Below are the code and all the weights of a small trained network. Each question names an input and a class and asks about switching units off, where a switched-off unit gives its printed mean instead of its output.

import numpy as np


def w(rows, s, z=0):
    codes = np.array(rows[::2]) - 128.0
    scale = np.full(codes.shape[1], s)
    scale[-1] = z or s
    return codes * scale


def norm(h):
    return h / np.sqrt((h * h).mean(-1, keepdims=True) + 1e-5)


def f(y):
    return np.maximum(y, 0)


def log_softmax(a):
    a = a - a.max(-1, keepdims=True)
    return a - np.log(np.exp(a).sum(-1, keepdims=True))


def net(x, mask):
    res = np.array(x, float).reshape(1, 6) / 4 @ E
    u = 0
    for l in range(4):
        y = f(norm(res) @ A[l][:, :-1].T + A[l][:, -1])
        res = res + np.where(mask[u : u + 11], y, B[l][:, -1]) @ B[l][:, :-1]
        u += 11
    return log_softmax(norm(res)[-1] @ U[:, :-1].T + U[:, -1])


A, B = {}, {}
E = w([
[126,128,123],'x0',
[185,150,244],'x1',
[3,192,191],'x2',
[136,126,125],'x3',
[101,55,141],'x4',
[126,129,124],'x5',
],0.0016)
A[0] = w([
[151,106,120,103],'0.n1',
[69,176,160,250],'0.n2',
[102,50,147,64],'0.n3',
[91,110,65,245],'0.n4',
[164,222,62,119],'0.n5',
[124,135,122,90],'0.n6',
[185,253,98,128],'0.n7',
[98,38,150,54],'0.n8',
[167,114,142,161],'0.n9',
[156,244,101,102],'0.n10',
[124,125,131,108],'0.n11',
],0.0039,0.0024)
B[0] = w([
[150,143,126,142],'0.n1',
[239,112,100,252],'0.n2',
[113,37,164,143],'0.n3',
[198,150,199,229],'0.n4',
[86,4,185,175],'0.n5',
[143,137,131,128],'0.n6',
[80,7,160,192],'0.n7',
[117,53,157,145],'0.n8',
[164,145,134,176],'0.n9',
[78,4,154,171],'0.n10',
[128,126,130,128],'0.n11',
],0.0033,0.0028)
A[1] = w([
[41,208,148,89],'1.n1',
[89,176,181,181],'1.n2',
[155,110,140,125],'1.n3',
[121,99,4,224],'1.n4',
[31,235,146,104],'1.n5',
[65,105,15,188],'1.n6',
[21,126,187,192],'1.n7',
[81,102,124,47],'1.n8',
[88,169,183,189],'1.n9',
[236,75,154,247],'1.n10',
[157,82,160,151],'1.n11',
],0.0039,0.0013)
B[1] = w([
[177,148,90,141],'1.n1',
[160,122,69,151],'1.n2',
[103,145,114,157],'1.n3',
[137,181,225,158],'1.n4',
[212,159,50,144],'1.n5',
[161,168,253,148],'1.n6',
[176,58,61,162],'1.n7',
[129,88,148,133],'1.n8',
[164,120,68,152],'1.n9',
[51,178,94,254],'1.n10',
[78,141,97,188],'1.n11',
],0.0037,0.0049)
A[2] = w([
[125,118,125,78],'2.n1',
[83,226,49,229],'2.n2',
[205,138,61,42],'2.n3',
[113,157,89,18],'2.n4',
[148,115,124,16],'2.n5',
[140,129,125,49],'2.n6',
[131,154,109,54],'2.n7',
[56,152,53,56],'2.n8',
[253,100,15,2],'2.n9',
[167,247,147,111],'2.n10',
[125,115,127,64],'2.n11',
],0.002,0.00082)
B[2] = w([
[127,125,139,128],'2.n1',
[24,129,79,252],'2.n2',
[86,149,67,192],'2.n3',
[92,121,104,135],'2.n4',
[121,143,124,128],'2.n5',
[116,131,122,128],'2.n6',
[110,129,113,133],'2.n7',
[75,156,86,171],'2.n8',
[163,165,5,233],'2.n9',
[45,149,157,227],'2.n10',
[132,120,122,128],'2.n11',
],0.0018,0.0011)
A[3] = w([
[133,130,128,101],'3.n1',
[183,190,185,41],'3.n2',
[130,114,132,68],'3.n3',
[202,58,83,1],'3.n4',
[137,130,130,101],'3.n5',
[250,16,129,48],'3.n6',
[175,101,146,5],'3.n7',
[121,138,129,85],'3.n8',
[167,128,115,20],'3.n9',
[197,239,224,2],'3.n10',
[140,112,133,79],'3.n11',
],0.0012,0.00084)
B[3] = w([
[120,122,132,128],'3.n1',
[101,199,188,184],'3.n2',
[122,109,121,128],'3.n3',
[133,158,162,176],'3.n4',
[118,133,121,128],'3.n5',
[254,133,51,254],'3.n6',
[110,152,110,128],'3.n7',
[126,163,120,128],'3.n8',
[146,79,123,128],'3.n9',
[83,203,205,237],'3.n10',
[122,122,122,128],'3.n11',
],0.00078,0.00024)
U = w([
[217,149,27,143],'0',
[125,2,174,135],'1',
[158,206,251,131],'2',
[75,137,116,145],'3',
[86,131,117,137],'4',
[87,128,111,130],'5',
[145,122,138,8],'6',
],0.0084,0.011)

Each question gives the input, the list of numbers given to net, and the class t.
The units are the neurons (one row each of A and B). Each row of codes is followed by its name. A weight is (code - 128) times the scale printed after its matrix; where a second scale follows, it is the last column's (A, B and U).
mask holds one flag per neuron, layer by layer. A switched-off neuron (its flag False) gives its mean, the last column of its row in B, instead of its output. The means were averaged over made-up inputs and are rounded, as every weight is.
A unit's drop is (log p(t) with every unit on - log p(t) with that unit switched off) / (log p(t) with every unit on - log p(t) with every unit switched off).
The circuit of an input: a set's keep is (log p(t) with only the set's units on - log p(t) with every unit switched off) / (log p(t) with every unit on - log p(t) with every unit switched off). Starting from the 12 units with the biggest drops (on a tie, the unit counted first), units are removed one at a time, each time the one whose removal leaves the highest keep (on an exact tie, the one counted first), for as long as the keep stays at least 0.8.
circuit, biggest first: the units of the circuit, biggest drop first
most important unit: the unit with the biggest drop
top k neurons: the k neurons with the biggest drops, biggest first
k most important neurons of layer l: the k neurons of layer l with the biggest drops, biggest first
drop when u is switched off: that unit's drop, to one decimal
input [4,-7,2,7,-7,-6], class 1: most important unit => 0.n5
input [-6,-7,-2,-6,0,-3], class 2: circuit, biggest first => (1.n4, 1.n6)
input [2,-8,-2,4,-6,-6], class 2: circuit, biggest first => (1.n4, 1.n6)
input [8,6,-5,1,-1,5], class 4: top 2 neurons => (1.n10, 0.n2)
input [0,2,-4,4,-6,0], class 1: circuit, biggest first => (0.n7, 0.n5)
input [7,-7,-4,-3,-8,-7], class 1: top 2 neurons => (0.n5, 0.n7)
input [-6,1,-3,2,1,5], class 4: circuit, biggest first => (0.n2, 1.n10)
input [6,3,-1,-5,-2,-8], class 3: circuit, biggest first => (1.n10, 0.n4)
input [-5,1,-4,5,1,3], class 4: top 3 neurons => (0.n2, 1.n10, 1.n7)
input [-2,-8,6,-2,5,1], class 2: top 3 neurons => (1.n6, 0.n2, 1.n4)
input [4,8,-5,-4,4,8], class 2: 2 most important neurons of layer 1 => (1.n10, 1.n7)
input [-3,3,4,-4,-8,-4], class 1: 3 most important neurons of layer 0 => (0.n7, 0.n10, 0.n5)
input [-1,7,-4,-3,-7,3], class 1: 4 most important neurons of layer 0 => (0.n7, 0.n10, 0.n5, 0.n4)
input [2,-7,1,-6,-6,-4], class 2: circuit, biggest first => (1.n6)
input [-5,-6,-2,-1,-3,-2], class 2: 2 most important neurons of layer 1 => (1.n4, 1.n6)
input [-6,-7,0,3,0,-6], class 2: top 2 neurons => (1.n4, 1.n6)
input [1,4,6,8,-8,-6], class 1: 2 most important neurons of layer 1 => (1.n5, 1.n10)
input [5,4,-3,2,-6,3], class 1: drop when 3.n11 is switched off => 0.0
input [-4,-7,0,3,4,7], class 2: drop when 1.n6 is switched off => 0.2
input [1,-7,5,6,1,-6], class 2: most important unit => 0.n2
input [1,-4,7,5,6,1], class 0: drop when 0.n5 is switched off => 0.2
input [-6,0,-3,-3,-8,-3], class 1: drop when 0.n7 is switched off => 0.1
input [4,4,6,-5,5,-3], class 0: 2 most important neurons of layer 1 => (1.n7, 1.n10)
input [4,3,5,-2,-2,-1], class 0: 2 most important neurons of layer 0 => (0.n4, 0.n9)
